Below is a small trained network, with its code and all its weights. Each question gives an input and a class and asks what happens when units are switched off, that is, made to give their printed mean instead of their output.

import numpy as np


def w(rows, s, z=0):
    codes = np.array(rows[::2]) - 128.0
    scale = np.full(codes.shape[1], s)
    scale[-1] = z or s
    return codes * scale


def f(y):
    return y / 2 * (1 + np.tanh(0.7978845608 * (y + 0.044715 * y**3)))


def log_softmax(a):
    a = a - a.max(-1, keepdims=True)
    return a - np.log(np.exp(a).sum(-1, keepdims=True))


def net(x, mask):
    res = np.array(x, float).reshape(1, 8) / 4 @ E
    y = f(res @ A[0][:, :-1].T + A[0][:, -1])
    res = res + np.where(mask, y, B[0][:, -1]) @ B[0][:, :-1]
    return log_softmax(res[-1] @ U[:, :-1].T + U[:, -1])


A, B = {}, {}
E = w([
[171,157,37,187,129,96],'x0',
[110,160,105,145,81,76],'x1',
[255,155,112,183,98,164],'x2',
[151,176,112,44,154,74],'x3',
[72,171,116,75,86,150],'x4',
[195,159,246,154,116,33],'x5',
[124,181,89,180,144,92],'x6',
[161,200,168,167,141,78],'x7',
],0.0079)
A[0] = w([
[104,166,66,82,106,119,8],'n1',
[158,150,156,246,126,20,253],'n2',
[115,93,129,100,205,238,232],'n3',
[77,218,76,88,102,139,182],'n4',
[110,142,103,97,7,38,230],'n5',
[214,188,120,1,72,107,237],'n6',
[159,154,46,214,134,134,253],'n7',
[135,197,82,69,134,193,145],'n8',
[164,211,101,108,217,202,91],'n9',
[164,76,113,114,110,162,148],'n10',
[131,125,195,123,153,52,214],'n11',
[121,142,84,114,150,130,20],'n12',
[109,181,128,152,183,173,3],'n13',
],0.0081,0.0022)
B[0] = w([
[133,170,130,190,81,44,152],'n1',
[205,148,155,98,80,202,255],'n2',
[140,183,25,83,166,134,210],'n3',
[109,151,90,102,82,58,186],'n4',
[127,109,92,88,67,140,194],'n5',
[161,183,84,69,134,105,199],'n6',
[177,150,137,35,101,164,219],'n7',
[93,136,102,113,148,96,168],'n8',
[131,117,72,164,155,115,157],'n9',
[124,163,132,109,143,179,156],'n10',
[132,145,254,54,78,93,192],'n11',
[68,148,116,144,154,104,134],'n12',
[76,119,101,126,134,125,126],'n13',
],0.0094,0.0091)
U = w([
[180,52,216,37,3,154,253],'0',
[137,78,175,137,80,194,3],'1',
[176,124,104,120,252,238,251],'2',
[131,36,172,174,131,143,3],'3',
[98,57,131,205,104,95,3],'4',
[85,123,55,51,3,26,151],'5',
[43,109,114,103,143,180,81],'6',
],0.0062,0.0022)

Each question gives the input, the list of numbers given to net, and the class t.
The units are the neurons (one row each of A and B). Each row of codes is followed by its name. A weight is (code - 128) times the scale printed after its matrix; where a second scale follows, it is the last column's (A, B and U).
mask holds one flag per neuron, in row order. A switched-off neuron (its flag False) gives its mean, the last column of its row in B, instead of its output. The means were averaged over made-up inputs and are rounded, as every weight is.
A unit's drop is (log p(t) with every unit on - log p(t) with that unit switched off) / (log p(t) with every unit on - log p(t) with every unit switched off).
The circuit of an input: a set's keep is (log p(t) with only the set's units on - log p(t) with every unit switched off) / (log p(t) with every unit on - log p(t) with every unit switched off). Starting from the 12 units with the biggest drops (on a tie, the unit counted first), units are removed one at a time, each time the one whose removal leaves the highest keep (on an exact tie, the one counted first), for as long as the keep stays at least 0.8.
circuit, biggest first: the units of the circuit, biggest drop first
most important unit: the unit with the biggest drop
k most important neurons: the k neurons with the biggest drops, biggest first
drop of u: that unit's drop, to one decimal
input [-6,0,1,-3,4,-8,-6,-2], class 6: circuit, biggest first -> [n2; n7]
input [8,-1,-3,4,-1,3,6,3], class 0: most important unit -> n2
input [-2,-4,-6,-5,6,-5,-7,-2], class 6: 3 most important neurons -> [n2; n6; n7]
input [-3,-1,-3,-4,-1,-5,4,-5], class 2: circuit, biggest first -> [n3; n11]
input [4,5,1,-6,5,-1,5,0], class 0: 2 most important neurons -> [n7; n3]
input [-7,-6,-2,-7,-3,2,-6,1], class 2: circuit, biggest first -> [n3; n5]
input [3,-7,-8,1,-1,6,8,8], class 0: 2 most important neurons -> [n11; n2]
input [-3,-4,7,1,2,-4,1,2], class 2: drop of n5 -> 0.1
input [-7,-3,2,-3,-1,-7,-2,-8], class 2: drop of n3 -> 0.2
input [2,8,7,2,-1,2,1,5], class 0: drop of n2 -> 0.2
